Below is a small trained network, with its code and all its weights. Each question gives an input and a target symbol and asks what happens when units are switched off, that is, made to give their printed mean instead of their output.

import numpy as np


def w(rows, s, z=0):
    codes = np.array(rows[::2]) - 128.0
    scale = np.full(codes.shape[1], s)
    scale[-1] = z or s
    return codes * scale


def f(y):
    return y / 2 * (1 + np.tanh(0.7978845608 * (y + 0.044715 * y**3)))


def softmax(a):
    e = np.exp(a - a.max(-1, keepdims=True))
    return e / e.sum(-1, keepdims=True)


def log_softmax(a):
    a = a - a.max(-1, keepdims=True)
    return a - np.log(np.exp(a).sum(-1, keepdims=True))


def net(x, mask):
    ids = ['ΘΛΦΨαβδεζμξπσ'.index(c) for c in x.split()]
    T = len(ids)
    res = E[ids] + P[:T]
    q, k, v = (res @ M[0].T for M in (Q, K, V))
    z = softmax(np.where(np.tri(T) > 0, q @ k.T / 4**0.5, -1e9)) @ v
    res = res + np.where(mask[0], z, O[0][:, -1]) @ O[0][:, :-1]
    y = f(res @ A[0][:, :-1].T + A[0][:, -1])
    res = res + np.where(mask[1:9], y, B[0][:, -1]) @ B[0][:, :-1]
    return log_softmax(res[-1] @ U[:, :-1].T + U[:, -1])


Q, K, V, O, A, B = {}, {}, {}, {}, {}, {}
E = w([
[224,154,127],'Θ',
[138,129,131],'Λ',
[138,127,146],'Φ',
[157,105,149],'Ψ',
[132,133,155],'α',
[145,163,150],'β',
[94,171,200],'δ',
[73,193,147],'ε',
[59,163,44],'ζ',
[63,146,160],'μ',
[65,90,234],'ξ',
[65,51,157],'π',
[68,9,36],'σ',
],0.015)
P = w([
[170,120,169],'0',
[138,113,210],'1',
[103,120,219],'2',
[55,130,213],'3',
[15,137,213],'4',
[2,152,201],'5',
[3,163,195],'6',
],0.004)
Q[0] = w([
[127,101,98],'head 0',
[125,121,175],'head 0',
[122,128,79],'head 0',
[237,136,3],'head 0',
],0.017)
K[0] = w([
[164,103,133],'head 0',
[101,131,140],'head 0',
[179,109,98],'head 0',
[251,150,121],'head 0',
],0.023)
V[0] = w([
[128,8,92],'head 0',
[101,135,69],'head 0',
[205,139,169],'head 0',
[163,145,72],'head 0',
],0.014)
O[0] = w([
[17,64,88,136],'head 0',
[40,253,111,64],'head 0',
[235,63,84,107],'head 0',
[139,179,62,3],'head 0',
],0.011,0.0064)
A[0] = w([
[166,124,187,89],'neuron 0',
[199,231,181,159],'neuron 1',
[169,172,147,116],'neuron 2',
[184,122,197,104],'neuron 3',
[160,146,99,116],'neuron 4',
[82,101,1,102],'neuron 5',
[153,199,62,255],'neuron 6',
[99,139,63,199],'neuron 7',
],0.0091,0.014)
B[0] = w([
[158,176,142,188],'neuron 0',
[115,195,134,253],'neuron 1',
[136,167,131,157],'neuron 2',
[185,151,137,249],'neuron 3',
[122,138,141,141],'neuron 4',
[234,122,183,164],'neuron 5',
[116,121,2,255],'neuron 6',
[175,107,73,191],'neuron 7',
],0.013,0.0069)
U = w([
[191,160,87,159],'Θ',
[175,182,206,20],'Λ',
[150,84,255,112],'Φ',
[138,107,106,180],'Ψ',
[146,118,127,213],'α',
[100,76,3,92],'β',
[39,111,103,253],'δ',
[175,5,92,168],'ε',
[59,190,101,110],'ζ',
[129,124,113,14],'μ',
[84,195,193,184],'ξ',
[116,227,145,34],'π',
[34,50,151,178],'σ',
],0.0076,0.0048)

Each question gives the input, a string of symbols that net reads in full, and the target symbol t.
The units are the heads (4 rows each of Q, K, V and O) and the neurons (one row each of A and B). Each row of codes is followed by its name. A weight is (code - 128) times the scale printed after its matrix; where a second scale follows, it is the last column's (O, A, B and U).
mask holds one flag per unit, heads first, then neurons. A switched-off unit (its flag False) gives its mean, the last column of its rows in O or B, instead of its output. The means were averaged over made-up inputs and are rounded, as every weight is.
A unit's drop is (log p(t) with every unit on - log p(t) with that unit switched off) / (log p(t) with every unit on - log p(t) with every unit switched off).
The circuit of an input: a set's keep is (log p(t) with only the set's units on - log p(t) with every unit switched off) / (log p(t) with every unit on - log p(t) with every unit switched off). Starting from all 9 units, units are removed one at a time, each time the one whose removal leaves the highest keep (on an exact tie, the one counted first), for as long as the keep stays at least 0.8.
units of the circuit, in order: the units of the circuit, biggest drop first
k most important neurons: the k neurons with the biggest drops, biggest first
drop when u is switched off: that unit's drop, to one decimal
input σ δ Ψ Θ ζ Θ β, target ζ: units of the circuit, in order => (head 0; neuron 6)
input Ψ Θ σ ε δ σ δ, target δ: units of the circuit, in order => (head 0)
input Ψ ζ ε Ψ ε α, target π: units of the circuit, in order => (head 0; neuron 1)
input Φ Θ Φ ζ ε ε, target ζ: 4 most important neurons => (neuron 6; neuron 3; neuron 5; neuron 0)
input ζ β σ δ Φ, target δ: units of the circuit, in order => (head 0; neuron 3)
input σ ξ π Θ, target Θ: units of the circuit, in order => (head 0; neuron 1)
input ξ Θ Φ σ ζ ζ ε, target ζ: 2 most important neurons => (neuron 6; neuron 1)
input σ δ Θ ξ Ψ ε, target Φ: units of the circuit, in order => (head 0; neuron 6)
input Ψ ζ Θ β σ μ α, target δ: units of the circuit, in order => (head 0; neuron 3; neuron 1)
input π Ψ π, target σ: units of the circuit, in order => (head 0; neuron 3)
input ξ ε Ψ, target Φ: units of the circuit, in order => (neuron 6; head 0)
input Ψ ξ σ ε, target δ: units of the circuit, in order => (head 0; neuron 3)
input Ψ σ ζ ξ Θ μ, target Φ: 2 most important neurons => (neuron 6; neuron 1)
input β β ε ζ α Ψ, target ζ: units of the circuit, in order => (head 0; neuron 6; neuron 3)
input Λ Ψ ξ Θ Λ, target Φ: 2 most important neurons => (neuron 6; neuron 7)
input β Θ σ ε Θ Φ ζ, target β: most important neuron => (neuron 6)
input π ξ ζ δ, target Φ: 2 most important neurons => (neuron 6; neuron 1)
input δ Ψ π ζ, target β: drop when neuron 6 is switched off => 0.3
input ζ α ξ, target Φ: drop when head 0 is switched off => 0.3
input Θ ε β, target π: drop when neuron 1 is switched off => 0.5
